[-285  -19  255  533  199  -10  -19 -357  -37  -74  230  -55   54  276
  -29  100  145   26 -297  -74  144 -100  375 -118  164 -230   61 -445
 -312 -330   89 -136 -151 -180]
0
[-489 -535  256  432  400  261  217  392 -115  231  -44   65  193  145
  243 -112  -49  286 -174  -91  -74 -318   83   21  -84 -143  264 -573
 -230 -335 -147 -223 -330   56]
2
[  14  254 -265 -547 -132 -170   79  -24   52   -3 -154  -63   52  209
  134 -277  -98 -232  563 -101  339  397   88 -196 -116   27 -128 -524
  229  259 -210  492  447  280]
3
[-367 -280  124  182  222  160   10  372 -230  328 -281  289 -166  328
  258   -6   44 -179  222 -161  333  102   12  160 -101  -27    8 -691
 -610 -346 -277  -22 -199  124]
5
[-251 -276 -162 -298  326  207   -5  402  -73  147  -72  345  -97  147
 -179 -477  -68 -252  377 -245 -157   46   35   84  -97   32 -505  -38
 -197   15  -63  362  -41  342]
0
[-318   31  -24   49  365   92   60  -21   -9  116  166  216 -120  187
 -174 -195    7  136   51  -80 -288 -221  243  235 -114  -43 -396 -366
 -237 -261   41  347 -143  135]
2
[ -15 -212   90  320  310   48 -194 -134 -184  -74 -162  298 -244  311
 -364  -21  189 -540  281   41  123  406   -3 -264  272  -96 -409   87
 -473 -133  189 -175  -35   36]
3
[-217 -276   70  320   -4   42   19   79  -61  127 -192  -30  151  304
  320  204  134  -91 -139  -36  548  -25   77 -277   46  -33  518 -468
 -318 -156 -120 -326  -37 -201]
0
[   7 -361 -125 -232  -82  169    4  457  132  210 -228 -232  267   93
  332 -137   31  -34   24  -45  432 -364 -150 -267 -106  132  460  -98
 -105  135 -297  -75  272  -28]
5
[-156 -279  169  461  472   94  135  -53  -61  -21   95  169 -392  375
 -296    8  -80  -76  121  110 -196  114  -35 -224   87 -175 -414 -170
 -556   41  226   13 -194  186]
0
[ 180 -141 -159  -39 -259  -24   34 -111  232 -108  -38 -299  140  173
  172   70   70 -267   56  107  428 -118  -22 -459  109   80  435  -53
 -136  364 -134  -70  429 -137]
3
[-338 -311 -136  -45   61  132  255  288   58   97   71  -44  276  270
  200 -193 -101  159   16 -250  209 -223  206 -220 -230    8  213 -413
   -6   36  -92  158   -5  129]
2
[ -11  -81 -216 -293  100   60  -69  141   24   59  -18  115 -132  230
  -32 -250   17 -281  411  -70   96   89    8 -110   11   44 -304   13
 -195  147 -114  323  231  209]
6
[ -63 -172   35  232  289   40  112  -61 -118 -119 -163  142 -245  389
 -268  -23  -76 -293  375    2  132  453  -34 -395   60 -218 -340 -270
 -355  107  154   -3  -35  183]
7
[ 104 -153    0  218   60   73   93    3   38   39 -240   26 -314  435
   79  133   -9 -242  183  161  405   94 -239 -331  -61  -30  141 -336
 -546  153  -63  -68  104   -8]
3
[-158 -128  104  151  182   96  -38   64   31   98   44 -153  216    2
  163   -6  130  186 -260  -26   50 -369  134    4   23   24  289 -127
  -80 -251  -96 -137   26 -166]
7
[  36 -221  -32 -126  106  106 -391   96 -215  -10 -228  334 -149  274
 -256 -250  157 -794  627 -162  276  631  -30 -244  280   19 -557  284
 -369  123   10   62   93  203]
4
[-100 -289 -163 -215 -160   74   12  444   52  195  -98 -109  235  146
  431 -217   11 -131  147 -195  419 -106   38 -264  -29   61  349 -159
  -27  136 -322    3  190   89]
6
[  57  -15  -63  126 -223  -25   72   77   31  101 -379 -254  310  140
  697  239  104  -10  -85   54  770 -212  -46 -195  -96  123  899 -629
  -42  -46 -320 -275  253 -234]
0
[-121   27   93  404  276  -47  -35 -338  -61  -38   55  177 -311  360
 -280  135  120 -136   32   45  100  114  139  -67   97 -177 -330 -409
 -461 -268  125  -43  -84  -12]
1
[-327 -206 -196 -439  232  174   -3  614  -96  298 -108  248  -54  124
  185 -479  -57 -145  427 -341    6  -19   88  160 -194   81 -302 -260
  -96  -85 -346  427   28  367]
4
[-151  -34 -176    6  112   43  191  -84  185  164  218  -10 -155  234
  -71  -76  -35  167    2   14 -121 -355   91  135 -252   46 -178 -526
 -366  -53  -39  434   53   99]
3
[-128 -335  171  269  107   98   -2  282 -234   66 -385   48  244  257
  408    6   74 -286  140  -56  536  188    4 -392  189  -65  457 -300
 -251  -75 -208 -452  -95  -97]
1
[-163   -3   82  572  356   41   84 -402   49   -1  255  148 -266  286
 -374  128  113  145 -198  145 -225 -313  126   92  -40  -75 -311 -380
 -549 -379  249   15 -167 -105]
1
[ -40  -72 -366 -578  -65   37  -61  233   61   78  -46  142  -26  151
   40 -441 -105 -375  637 -241  140  250   37 -129  -74   51 -356 -152
   43  329 -181  497  318  403]
4
[ 380   22  -36 -312  -82  -35 -186   33   69  -50 -302 -125 -176   68
  150  -76  -43 -457  542  155  323  371 -309 -319  190   28   15   37
 -103  524 -212   35  427   86]
2
[ 269   85 -209 -570 -404 -132 -114    9  137  -61 -184 -354  394  -30
  510 -174  -15 -373  400  -75  614  198    7 -392  102   99  527 -157
  372  522 -403   84  578  -23]
3
[ -64   31   88  207  284 -119   37 -216 -135 -197   -8  140 -355  400
 -322  -41 -103 -277  467  -38   90  714   72 -392  175 -343 -610 -243
 -251   79  139  162  -16  287]
7
[-237 -287  -87  208  283   87  152  177 -177   19 -201  327 -281  564
 -154 -118  -44 -388  437  -96  248  372   56 -359   26 -173 -348 -373
 -519  -13   20   60 -115  266]
0
[ -81 -274 -311 -379   26  135  121  420  -86   90 -403  226   -1  258
  272 -228 -107 -413  641 -128  359  240 -103 -242 -106  108   39 -289
 -142  344 -261  240  184  299]
6
[ -47  -26 -108 -342   41   26 -239  178 -133   94  -91  241  -73  141
   -8 -428   59 -484  563 -194  131  352   46  -42  102   51 -416    8
  -96   70 -151  309  109  245]
0
[ -98 -134  164  320   80  -28  -59 -152  -45   -6   -7 -220  149  234
  221   51   78 -101   16  -56  334  190  171 -339  164 -172  214 -403
 -101  -30  -98 -173   97 -104]
0
[-404 -485  203  430  509  299   -4  406 -214  378 -170  263 -248  311
 -180   -2   99   55 -101 -103  -22 -111  -49  213 -131 -121 -301 -427
 -716 -600  -34 -201 -341   81]
4
[  94  -23  119  282   36 -101 -199 -443  -47 -252   41  130 -374  418
 -506  -62   68 -590  361   65  224  713   13 -504  339 -253 -512   -9
 -383  189  294    0   75   91]
2
[-171 -449  -11    0  279  193  103  552  -32  200 -176   12  101  163
   97 -176   -5   61  -62 -110   95 -262  -13 -294   15  -87   97   25
 -206  -84 -119 -180 -134   83]
5
[-126 -117  100  168  243   19   -3  -91 -103 -107   50  -41  243  157
  -40 -101   11  -87  104 -151  105  179  262 -372  141 -182  -50  -52
   83  -43  103  -76  -35   69]
5
[-263   -4  224  389  402   36  105  -90 -240    4 -141  190 -186  329
  -11   80  -16  -75  270  -19   68  323  142  -56  -16 -232 -197 -586
 -318 -273    4   30 -193  141]
3
[-327 -328 -332 -283  148   68  205  396  -21   73  -18  256 -124  327
 -260 -344 -248 -246  611 -235  -36  328  117 -289 -127  -54 -514 -183
 -187  326   72  421   44  556]
7
[-170 -277  -19  -10  -99   60    2  247   44  207 -154 -102  227  221
  329    9  124  -85 -126 -113  581 -236   55 -154  -30   11  486 -497
 -218 -124 -271 -209   95 -108]
2
[-197 -131 -139  -56   20  -16  267  180   11   28  -37  -88  174  300
  297  -61 -157   46   93 -199  443  -33  185 -328 -152 -136  296 -556
  -62   88 -147  135  -29  124]
5
[-366 -276 -233 -192  338  261  372  554  -96  283 -210  286  -37  308
  260 -275 -159   60  311 -162  -11 -214   30   79 -347  111    9 -570
 -345  -89 -222  326 -118  294]
7
[ 125 -156  -25  -57 -232 -105 -104   76   14   25 -218 -261  180  145
  411   85   61 -294  198  -45  688  265  -38 -489  219 -156  399 -268
  -14  172 -296 -274  332  -17]
6
[  62  181   53  -64   -5  -57 -259 -261   -6   91   23  -71   10  -61
  164   -6  135 -155  258   46   59   65   61  252   93   28  -48 -374
  -81  -99 -222  130  229  -54]
1
[-245 -104   91  371  478  123  121  -54  -54  102   32  132 -172  208
  -51   50   18  184  -43   27 -150 -233   64  205 -159  -61 -165 -509
 -357 -320    4   95 -162   41]
7
[-209 -344  197  114  272  202 -117  529 -233  335 -307  133 -138  241
  384 -122   14 -182  397  -45  203  195 -122   19   72  -48  -20 -342
 -544 -171 -334  -42  -72  178]
2
[  34 -295 -231 -345 -291   46  -19  432   62  132 -298 -175  304  156
  555 -115   12 -316  247 -132  700  -30  -84 -375    8  127  567 -205
  -70  336 -387  -73  317   -8]
7
[-260 -203   -6   58  328  150  -42  317 -110  262 -147  252 -176  267
   22 -159   60  -69  172  -57  -22  -37   34   41  -29  -29 -224 -251
 -384 -227  -99   55 -108  125]
1
[ 125  167    3  -28   -8  -61 -224 -327  -52  -32 -158  -30  -22  114
  100   12  172 -365  299   34  283  299   45   22  148   12  -64 -400
 -109  -24 -155   76  277  -62]
4
[   6   11  -85  -94  148   60 -287 -148  -70   15    1  126  -83  167
 -197 -224  229 -438  337  -38   39  118  123  -12  152   83 -404   65
 -214 -101   25  169  257   53]
0
[ -90  194   68  142  139 -104   22 -391  -50    2  -27   21  -35  211
  125  105  131 -107  119   74  151  106  151  119    9  -13  -23 -721
 -199 -190  -76  166  110  -74]
3
[ -47  -12  116    5 -128  -94 -162 -291   -7  -95   71 -180  219  151
  148   30  131 -275   72 -137  464  264  217 -249  219 -128  200 -331
  -27   30  -96  -71  192 -118]
0
[  98  -10  -95  -17  -30 -112   59 -157  114 -234  140 -172   91  263
  -69  -82  -64 -253  210  -30  238  208  185 -644  223 -149  -28  108
  -26  393  121   68  206  115]
1
[-236  -91   43  242  299  108   79 -171   -4   -8  237  -68  367  108
    7 -184   79  151 -130 -118 -167 -273  357 -113   -6  -34    8 -197
   45 -206  111  109  -73  -41]
0
[ 102  138 -171  -86  -67 -161   29 -180   -5  -31 -219    1  -53  359
  116   91  101 -349  305   21  554  367    1 -292   37  -21  -10 -453
 -224    5 -141  154  279   -5]
1
[-151 -247 -206 -125  195  143   84  293  -15  175  -23  198 -129  267
  -50 -272  -61 -181  356 -120   35  -49   15  -38 -123   41 -317 -222
 -377    2 -119  316   22  293]
2
[-100   19  115  -89   62  -88  -24   89  -91   28 -121 -228  312   84
  405  -78  -18   36  175 -153  422  257  153 -200   17 -158  307 -440
  329    3 -272   40  111   89]
6
[-206 -179   60  178  253   82   37  148 -115  128  -62  250 -281  327
  -15  -35   -7 -177  153  -83  154   56   -7   35  -62 -106 -213 -422
 -508 -148  -59   39 -177  123]
1
[-335  -99   68   61  113  108 -272  210 -243  343 -154  357  -47  164
  154 -108  291 -328  155 -166  202  -49  185  373   80   85 -139 -429
 -458 -548 -265  -97  -89  -19]
2
[  25   50  207  351  265  -62  -24 -262  -63  -15 -174    1 -222  266
 -218  234   44   15   67  146  216  283  -94 -183   26 -233 -158 -427
 -287 -188   92 -114  -57  -15]
1
[-310 -316  128  200  371  199  -65  210 -129   98   70  153  204   81
 -127 -180   94   37 -124 -192 -117 -187  244  -62   92  -72 -114  107
 -188 -325  128 -151 -248   46]
1
[-295 -184  115  322  467   84    6   72 -180   59  -37  325 -280  300
 -306  -58   49 -149  172  -86 -106  165  141  -41   73 -177 -505 -211
 -444 -310  139  -15 -219  189]
5
[ 113   -1  -62  174   76 -116  117 -293   61  -82  -83 -120 -214  428
 -262  168    1 -144  170  153  285  280  -65 -415   31 -208 -256 -406
 -284  125  127   34  180   64]
0
[ 124   56   45  194  -33 -193   65 -394    7 -176  -50 -135 -228  332
 -185  115 -117 -217  397   82  332  644  -50 -417   89 -294 -247 -532
 -154  216   62   85  189  168]
5
[-195 -335  -71 -124  -50   71   30  359   15  136 -109  -52  194  258
  202 -163    9 -189  131 -146  405   10   67 -384   49  -48  198 -210
 -176   90 -154  -52  115   83]
2
[  65  -68 -136 -416   16   53 -150  251   -6  120 -322    1  -18  112
  101 -224   41 -351  400  -63  321  164 -135  -87  -23   51 -107 -145
   -4  173 -248  174  335  171]
0
[ -13 -236  126    6  125   91    0  111  -40  -36 -117 -100  235  112
  214 -101  -34 -180  181  -84  235  184   31 -337  132  -88  230 -116
   -7  200  -67 -108   54   60]
2
